Small tables with named rows and columns. After each table, cells are looked up by row and column.

Badop:
,Dapar,Vazogo,Bekoso,Duzanef,Bipu,Fif,Voda,Dal,Latu
Niz,54845,77896,58313,54046,52846,53725,62842,55578,63310
Ras,55352,61758,52866,55476,63989,54346,49350,54938,38544
Laf,55400,24452,52310,54370,45376,55159,52038,54696,54167
Dutel,54770,52191,53729,54933,38989,54452,43403,55663,47490
Zatolu,54187,68836,53958,55275,76449,53505,68902,55045,70860
Senesik,55878,25778,54425,54746,64102,54744,46937,54866,58953
Tiz,54851,32750,55017,54447,26783,55081,51700,54631,39114
Zav,55466,28886,48542,54953,57207,55240,49770,54531,46067
Nureme,55848,66368,52039,54681,41549,55159,51218,54375,57942
Pon,53091,51686,48238,55816,63544,54105,47006,54568,52230

Senesik, Voda: 46937
Dutel, Bipu: 38989
Nureme, Vazogo: 66368
Pon, Vazogo: 51686
Pon, Voda: 47006
Niz, Bekoso: 58313
Laf, Bipu: 45376
Niz, Dapar: 54845
Which row has the largest Fif? Zav

Table Verezom
fields: Nela, Vonin
Kalo: [84.9, -72.3]
Bir: [90.7, -60.3]
Puf: [65.3, -72.0]
Gov: [90.3, -56.1]
Pevu: [91.4, -61.5]
Pibogeg: [86.8, -61.9]
Lukegas: [80.7, -69.7]
Fatekuf: [66.0, -51.3]
Lavad: [65.4, -57.8]
Butut: [75.5, -62.0]
Vefibuz: [91.2, -50.9]

What is the Nela of Bir in Verezom? 90.7
What is the Vonin of Pibogeg in Verezom? -61.9
What is the Nela of Butut in Verezom? 75.5
What is the Nela of Kalo in Verezom? 84.9
What is the Vonin of Vefibuz in Verezom? -50.9
What is the Nela of Lukegas in Verezom? 80.7

Dak:
	Dusem	Modop	Mavali	Vilevez
Zabof	-24	-8	-11	-3
Susasur	-41	-46	-40	-46
Belu	-28	-1	-45	5
Gop	-24	-56	90	-34
Zef	-21	-28	22	0
Nilo	-41	-45	-42	-45

Modop of Nilo: -45
Mavali of Gop: 90
Vilevez of Susasur: -46
Modop of Zef: -28
Vilevez of Gop: -34
Modop of Belu: -1
Vilevez of Zabof: -3
Vilevez of Belu: 5
Mavali of Zef: 22
Modop of Zabof: -8
Dusem of Gop: -24
Modop of Susasur: -46
Modop of Gop: -56
Vilevez of Zef: 0
Mavali of Belu: -45
Dusem of Zabof: -24
Dusem of Zef: -21
Mavali of Zabof: -11
Dusem of Nilo: -41

Beted.csv
,Gok,Zoledi,Muras
Sotiro,4972,4214,5425
Mesobi,3098,6098,4531
Suz,3997,4650,5362
Soro,3017,4195,3376
Riparuv,7908,4757,4192
Videke,2282,4831,4580
Ziselof,3167,5343,5790

Ziselof, Muras: 5790
Suz, Muras: 5362
Videke, Muras: 4580
Mesobi, Zoledi: 6098
Sotiro, Gok: 4972
Riparuv, Zoledi: 4757
Mesobi, Muras: 4531
Soro, Zoledi: 4195
Videke, Gok: 2282
Riparuv, Muras: 4192
Ziselof, Gok: 3167
Suz, Gok: 3997
Which row has the largest Muras? Ziselof

Tiv =
	Gufizuk	Fika	Rop	Fil	Ziz	Pafi	Ketugin	Pesoz	Bavikog	Losak
Susukeb	0.241	0.324	0.217	0.409	0.434	0.413	0.242	0.313	0.323	0.329
Gom	0.432	0.357	0.341	0.126	0.557	0.380	0.446	0.366	0.400	0.708
Nid	0.432	0.324	0.362	0.173	0.352	0.346	0.446	0.393	0.515	0.456
Gutuvol	0.279	0.324	0.217	0.362	0.475	0.447	0.293	0.339	0.362	0.329
Susanub	0.356	0.163	0.383	0.032	0.640	0.279	0.446	0.180	0.476	0.835
Doza	0.318	0.195	0.341	0.126	0.434	0.346	0.293	0.339	0.629	0.329
Letupi	0.585	0.551	0.362	0.268	0.187	0.363	0.701	0.446	0.400	0.645
Sanilig	0.394	0.324	0.362	0.173	0.352	0.346	0.395	0.393	0.515	0.456
Kuv	0.164	0.324	0.238	0.457	0.352	0.312	0.139	0.206	0.209	0.266

Gom, Pesoz: 0.366
Letupi, Pesoz: 0.446
Susukeb, Fika: 0.324
Susanub, Rop: 0.383
Kuv, Losak: 0.266
Gom, Fil: 0.126
Susukeb, Pesoz: 0.313
Doza, Ziz: 0.434
Gom, Losak: 0.708
Gutuvol, Bavikog: 0.362
Sanilig, Gufizuk: 0.394

Tugipo =
        Ziluge    Puno    Fif  Zameno   Tozip
Gif     -38734   -9286  47632   45847  -66706
Monir    -3339   42582  33934   21369  -21414
Dera      6756   20036  31299   19239  -29549
Nolap    26637   19103  21954   16236  -17876
Kalimu   18866   34618  22148   -2823  -34860
Vazov    10601    3719  41574   36285  -14792
Tebesu    3565   38637  21533    2363  -41104
Gev      -7016  -17385  39995   23847  -61210
Robek    25996   50329  25490   19569   16639
Puz      34713   23769  26733   23472   11052
Zamuk   -31894   -4399  46380   29315  -66509

What is the Ziluge of Vazov in Tugipo?
10601
What is the Ziluge of Kalimu in Tugipo?
18866
What is the Puno of Nolap in Tugipo?
19103
What is the Tozip of Tebesu in Tugipo?
-41104
What is the Puno of Puz in Tugipo?
23769
What is the Ziluge of Gif in Tugipo?
-38734
What is the Zameno of Gev in Tugipo?
23847
What is the Puno of Dera in Tugipo?
20036
What is the Fif of Nolap in Tugipo?
21954
What is the Puno of Monir in Tugipo?
42582
What is the Fif of Monir in Tugipo?
33934
What is the Zameno of Robek in Tugipo?
19569
What is the Ziluge of Nolap in Tugipo?
26637
What is the Fif of Zamuk in Tugipo?
46380
What is the Puno of Zamuk in Tugipo?
-4399
What is the Ziluge of Gev in Tugipo?
-7016
What is the Zameno of Tebesu in Tugipo?
2363
What is the Fif of Robek in Tugipo?
25490
What is the Fif of Gif in Tugipo?
47632
What is the Zameno of Puz in Tugipo?
23472

Nemugu =
|  | Gamatus | Vazut | Nav | Gozi | Tugigom |
|---|---|---|---|---|---|
| Zizepi | 2516 | -1002 | 3961 | -993 | -2014 |
| Boret | 812 | -931 | -415 | -1402 | -674 |
| Vege | 121 | -1432 | -3302 | -724 | -51 |
| Nazepu | -8983 | -3271 | -4061 | -3443 | 1372 |
| Nalan | 560 | -3046 | 1050 | 6943 | 1668 |
| Vive | 479 | -422 | 3989 | -1580 | -993 |
| Vun | -129 | -2520 | 3569 | -2706 | -794 |
| Vafi | -5534 | -8514 | -67 | -5398 | 8075 |
| Kulomup | 727 | -50 | -2673 | 2520 | -290 |

Nav of Nalan = 1050
Vazut of Vive = -422
Vazut of Zizepi = -1002
Gozi of Zizepi = -993
Tugigom of Vafi = 8075
Vazut of Vun = -2520
Nav of Zizepi = 3961
Tugigom of Zizepi = -2014

Tumoti:
fields: Luk, Gata, Moz
Ranisug: [195, 52, 177]
Zagefup: [186, 113, 142]
Roremog: [162, 161, 130]
Ves: [147, 97, 179]
Lin: [178, 154, 158]
Nokis: [119, 54, 65]
Fab: [72, 89, 175]

What is the Moz of Ves in Tumoti?
179
What is the Luk of Ranisug in Tumoti?
195
What is the Gata of Nokis in Tumoti?
54
What is the Gata of Ranisug in Tumoti?
52
What is the Moz of Ranisug in Tumoti?
177
What is the Moz of Zagefup in Tumoti?
142
What is the Luk of Fab in Tumoti?
72
What is the Gata of Zagefup in Tumoti?
113
What is the Luk of Ves in Tumoti?
147
What is the Luk of Lin in Tumoti?
178
What is the Gata of Lin in Tumoti?
154
What is the Gata of Ves in Tumoti?
97
What is the Gata of Roremog in Tumoti?
161
What is the Gata of Fab in Tumoti?
89
What is the Luk of Nokis in Tumoti?
119
What is the Moz of Lin in Tumoti?
158
What is the Moz of Fab in Tumoti?
175
What is the Luk of Zagefup in Tumoti?
186

Ket:
,Lidatad,Mup,Tikav,Bor,Lek,Fut,Git,Panu,Neduz
Toropa,51,53,52,53,54,53,53,52,52
Vaf,37,41,51,69,54,36,55,69,55
Narak,44,56,52,53,62,55,59,53,50
Kek,36,40,51,69,56,34,54,71,55
Pem,36,40,52,69,56,34,54,72,56
Rimev,48,43,44,67,43,50,57,58,47
Zul,17,25,55,54,37,42,40,82,51

What is the Fut of Pem in Ket?
34
What is the Fut of Rimev in Ket?
50
What is the Bor of Zul in Ket?
54
What is the Neduz of Pem in Ket?
56
What is the Git of Toropa in Ket?
53
What is the Lek of Kek in Ket?
56
What is the Git of Vaf in Ket?
55
What is the Fut of Narak in Ket?
55

Vide =
         Zavezo  Rukos  Delisof  Lelikig
Mez        7304   8781     3066     -173
Zopez      6642   5733    -2176      449
Fabiker    7004   6238      -87     1096
Baf        5115   9879     4453    -4452
Pivizub    7210   6675      678     1190
Zugamo     6000   9687     4131    -2782
Piza       3082   7758     2026    -6222
Dap        3822   9891     3683    -6992
Donamo     7478   7325     1529     1114
Pebava     7085   8963     3417     -675
Nipufa     6975   6856    -2978     -111

What is the Zavezo of Nipufa in Vide?
6975
What is the Lelikig of Zugamo in Vide?
-2782
What is the Delisof of Baf in Vide?
4453
What is the Zavezo of Zopez in Vide?
6642
What is the Rukos of Piza in Vide?
7758
What is the Lelikig of Piza in Vide?
-6222
What is the Delisof of Zopez in Vide?
-2176
What is the Zavezo of Pivizub in Vide?
7210
What is the Zavezo of Mez in Vide?
7304
What is the Zavezo of Donamo in Vide?
7478
What is the Rukos of Nipufa in Vide?
6856
What is the Lelikig of Fabiker in Vide?
1096
What is the Zavezo of Baf in Vide?
5115
What is the Rukos of Zopez in Vide?
5733
What is the Zavezo of Pebava in Vide?
7085
What is the Zavezo of Piza in Vide?
3082
What is the Rukos of Pivizub in Vide?
6675
What is the Rukos of Dap in Vide?
9891
What is the Rukos of Donamo in Vide?
7325
What is the Zavezo of Dap in Vide?
3822
Row with the largest Delisof: Baf

